Here is a tiny trained network, its code and every weight. The questions are about switching its units off for an input and a target symbol, where a switched-off unit gives its printed mean instead of its output.

import numpy as np


def w(rows, s, z=0):
    codes = np.array(rows[::2]) - 128.0
    scale = np.full(codes.shape[1], s)
    scale[-1] = z or s
    return codes * scale


def norm(h):
    return h / np.sqrt((h * h).mean(-1, keepdims=True) + 1e-5)


def f(y):
    return np.maximum(y, 0)


def softmax(a):
    e = np.exp(a - a.max(-1, keepdims=True))
    return e / e.sum(-1, keepdims=True)


def log_softmax(a):
    a = a - a.max(-1, keepdims=True)
    return a - np.log(np.exp(a).sum(-1, keepdims=True))


def net(x, mask):
    ids = ['ΞΠΦΩαβγεζηθμτ'.index(c) for c in x.split()]
    T = len(ids)
    res = E[ids] + P[:T]
    u = 0
    for l in range(3):
        q, k, v = (norm(res) @ M[l].T for M in (Q, K, V))
        z = softmax(np.where(np.tri(T) > 0, q @ k.T / 3**0.5, -1e9)) @ v
        res = res + np.where(mask[u], z, O[l][:, -1]) @ O[l][:, :-1]
        u += 1
        y = f(norm(res) @ A[l][:, :-1].T + A[l][:, -1])
        res = res + np.where(mask[u : u + 4], y, B[l][:, -1]) @ B[l][:, :-1]
        u += 4
    return log_softmax(norm(res)[-1] @ U[:, :-1].T + U[:, -1])


Q, K, V, O, A, B = {}, {}, {}, {}, {}, {}
E = w([
[133,148,157,162],'Ξ',
[107,130,91,143],'Π',
[136,136,75,171],'Φ',
[178,116,106,174],'Ω',
[151,140,88,187],'α',
[98,111,7,123],'β',
[76,176,60,188],'γ',
[115,173,115,178],'ε',
[143,107,210,149],'ζ',
[145,135,178,163],'η',
[138,95,154,115],'θ',
[164,150,172,176],'μ',
[42,118,92,115],'τ',
],0.02)
P = w([
[110,136,180,8],'0',
[233,90,116,99],'1',
[90,154,171,179],'2',
[201,99,90,98],'3',
[82,143,163,183],'4',
[185,107,85,100],'5',
[80,129,159,178],'6',
[175,112,89,97],'7',
[74,117,148,180],'8',
[164,119,89,95],'9',
[65,117,153,177],'10',
[157,124,90,91],'11',
],0.012)
Q[0] = w([
[73,175,139,206],'0.h0',
[237,204,91,1],'0.h0',
[83,133,112,126],'0.h0',
],0.0096)
K[0] = w([
[179,189,117,49],'0.h0',
[147,35,77,255],'0.h0',
[71,122,117,91],'0.h0',
],0.015)
V[0] = w([
[198,1,49,153],'0.h0',
[117,80,141,246],'0.h0',
[248,218,45,139],'0.h0',
],0.0095)
O[0] = w([
[225,163,106,125,134],'0.h0',
[218,127,137,120,97],'0.h0',
[82,253,132,133,254],'0.h0',
],0.011,0.0068)
A[0] = w([
[113,126,4,136,153],'0.n0',
[207,118,179,66,149],'0.n1',
[107,136,25,101,105],'0.n2',
[54,105,90,138,2],'0.n3',
],0.011,0.0041)
B[0] = w([
[208,154,198,128,255],'0.n0',
[85,5,126,125,224],'0.n1',
[142,118,241,196,191],'0.n2',
[201,74,154,139,206],'0.n3',
],0.011,0.0042)
Q[1] = w([
[169,122,73,6],'1.h0',
[83,116,156,155],'1.h0',
[116,149,130,125],'1.h0',
],0.018)
K[1] = w([
[176,100,81,243],'1.h0',
[117,128,254,55],'1.h0',
[136,151,116,136],'1.h0',
],0.015)
V[1] = w([
[119,128,25,109],'1.h0',
[44,152,64,153],'1.h0',
[166,158,246,99],'1.h0',
],0.013)
O[1] = w([
[8,145,41,154,18],'1.h0',
[64,178,214,190,138],'1.h0',
[225,140,139,100,254],'1.h0',
],0.012,0.0052)
A[1] = w([
[165,151,110,32,173],'1.n0',
[179,118,71,109,25],'1.n1',
[61,97,186,134,254],'1.n2',
[114,9,117,151,201],'1.n3',
],0.012,0.003)
B[1] = w([
[161,154,126,154,245],'1.n0',
[227,116,51,199,207],'1.n1',
[163,48,2,135,254],'1.n2',
[52,195,98,16,202],'1.n3',
],0.013,0.0051)
Q[2] = w([
[118,161,70,209],'2.h0',
[35,105,99,255],'2.h0',
[108,88,205,102],'2.h0',
],0.009)
K[2] = w([
[132,231,134,203],'2.h0',
[18,178,116,249],'2.h0',
[96,2,225,102],'2.h0',
],0.0084)
V[2] = w([
[161,213,49,35],'2.h0',
[119,2,141,71],'2.h0',
[47,157,208,133],'2.h0',
],0.0076)
O[2] = w([
[51,137,118,117,159],'2.h0',
[99,118,185,157,39],'2.h0',
[180,115,72,254,3],'2.h0',
],0.011,0.0035)
A[2] = w([
[182,203,231,111,81],'2.n0',
[116,255,106,21,74],'2.n1',
[18,166,104,54,131],'2.n2',
[138,239,125,17,250],'2.n3',
],0.0073,0.0021)
B[2] = w([
[2,177,188,149,227],'2.n0',
[68,163,232,101,198],'2.n1',
[243,219,65,165,149],'2.n2',
[69,219,118,72,253],'2.n3',
],0.0084,0.0061)
U = w([
[222,120,70,111,197],'Ξ',
[86,99,83,102,176],'Π',
[31,80,107,201,234],'Φ',
[152,55,154,200,81],'Ω',
[77,188,74,209,23],'α',
[147,70,237,120,67],'β',
[78,85,100,105,145],'γ',
[118,98,156,36,107],'ε',
[120,99,131,53,22],'ζ',
[141,168,170,231,196],'η',
[70,144,83,81,3],'θ',
[83,248,168,108,104],'μ',
[76,120,76,98,92],'τ',
],0.015,0.0029)

Each question gives the input, a string of symbols that net reads in full, and the target symbol t.
The units are the heads (3 rows each of Q, K, V and O) and the neurons (one row each of A and B). Each row of codes is followed by its name. A weight is (code - 128) times the scale printed after its matrix; where a second scale follows, it is the last column's (O, A, B and U).
mask holds one flag per unit, layer by layer, with each layer's heads first. A switched-off unit (its flag False) gives its mean, the last column of its rows in O or B, instead of its output. The means were averaged over made-up inputs and are rounded, as every weight is.
A unit's drop is (log p(t) with every unit on - log p(t) with that unit switched off) / (log p(t) with every unit on - log p(t) with every unit switched off).
The circuit of an input: a set's keep is (log p(t) with only the set's units on - log p(t) with every unit switched off) / (log p(t) with every unit on - log p(t) with every unit switched off). Starting from the 12 units with the biggest drops (on a tie, the unit counted first), units are removed one at a time, each time the one whose removal leaves the highest keep (on an exact tie, the one counted first), for as long as the keep stays at least 0.8.
circuit, biggest first: the units of the circuit, biggest drop first
k most important neurons: the k neurons with the biggest drops, biggest first
k most important neurons of layer l: the k neurons of layer l with the biggest drops, biggest first
drop when u is switched off: that unit's drop, to one decimal
input Ω Ω Ω ε Ξ γ Ω Ω Ω Ω Ω μ, target Ξ: circuit, biggest first : 1.h0
input Ω τ Π Ω Ω ε Ω Ξ, target Ξ: 3 most important neurons : 0.n1, 1.n1, 0.n0
input ε ε Φ Ω ε ε ε Φ Ω Ω ε Φ, target μ: 2 most important neurons of layer 0 : 0.n2, 0.n0
input Ω μ Ω α Π η β, target μ: 3 most important neurons : 0.n1, 2.n0, 1.n1
input Ω Ω ε Ω ε η Φ β, target μ: 3 most important neurons : 0.n2, 0.n0, 1.n2
input Ω ε γ Ω ε ζ, target ε: 2 most important neurons of layer 0 : 0.n1, 0.n0
input Φ ζ Ω γ ε Ω γ γ Φ α, target η: 3 most important neurons : 1.n3, 1.n2, 0.n1
input Ω Ξ Ω Ω Ω Ω μ τ Ω μ, target Ξ: 3 most important neurons : 0.n1, 1.n1, 0.n0
input α Π Φ, target α: circuit, biggest first : 0.h0, 2.h0
input μ ε Ω Ω ε Ω ε, target β: circuit, biggest first : 1.h0, 0.h0
input α ε ε Φ α γ Φ α, target η: 4 most important neurons : 1.n3, 0.n2, 1.n2, 0.n0
input ε Π μ ε Π γ, target η: 2 most important neurons : 0.n1, 0.n0
input τ β ε μ ε Ω Ω Φ Ω τ Ω η, target Ξ: 2 most important neurons : 1.n1, 0.n2
input μ Φ Ω μ Ω Ω Ω Φ Ω η, target Ξ: 2 most important neurons of layer 1 : 1.n1, 1.n3
input ε Ω μ Ξ μ Φ α, target Φ: circuit, biggest first : 0.h0
input Ω Ω α Ω Φ Φ Ω τ, target β: 2 most important neurons : 0.n2, 1.n3
input Ω Ω Φ ε β Φ μ μ Ω Ω β Ξ, target Ξ: 2 most important neurons of layer 1 : 1.n1, 1.n3
input ζ Π Ω, target ε: 2 most important neurons of layer 1 : 1.n3, 1.n2
input γ μ Ω γ Φ, target Ω: drop when 2.h0 is switched off : 0.1
input ε Ω Ω Ω Ω α Φ, target Φ: drop when 1.h0 is switched off : 0.3
input μ β Ω, target β: drop when 0.n1 is switched off : 0.1
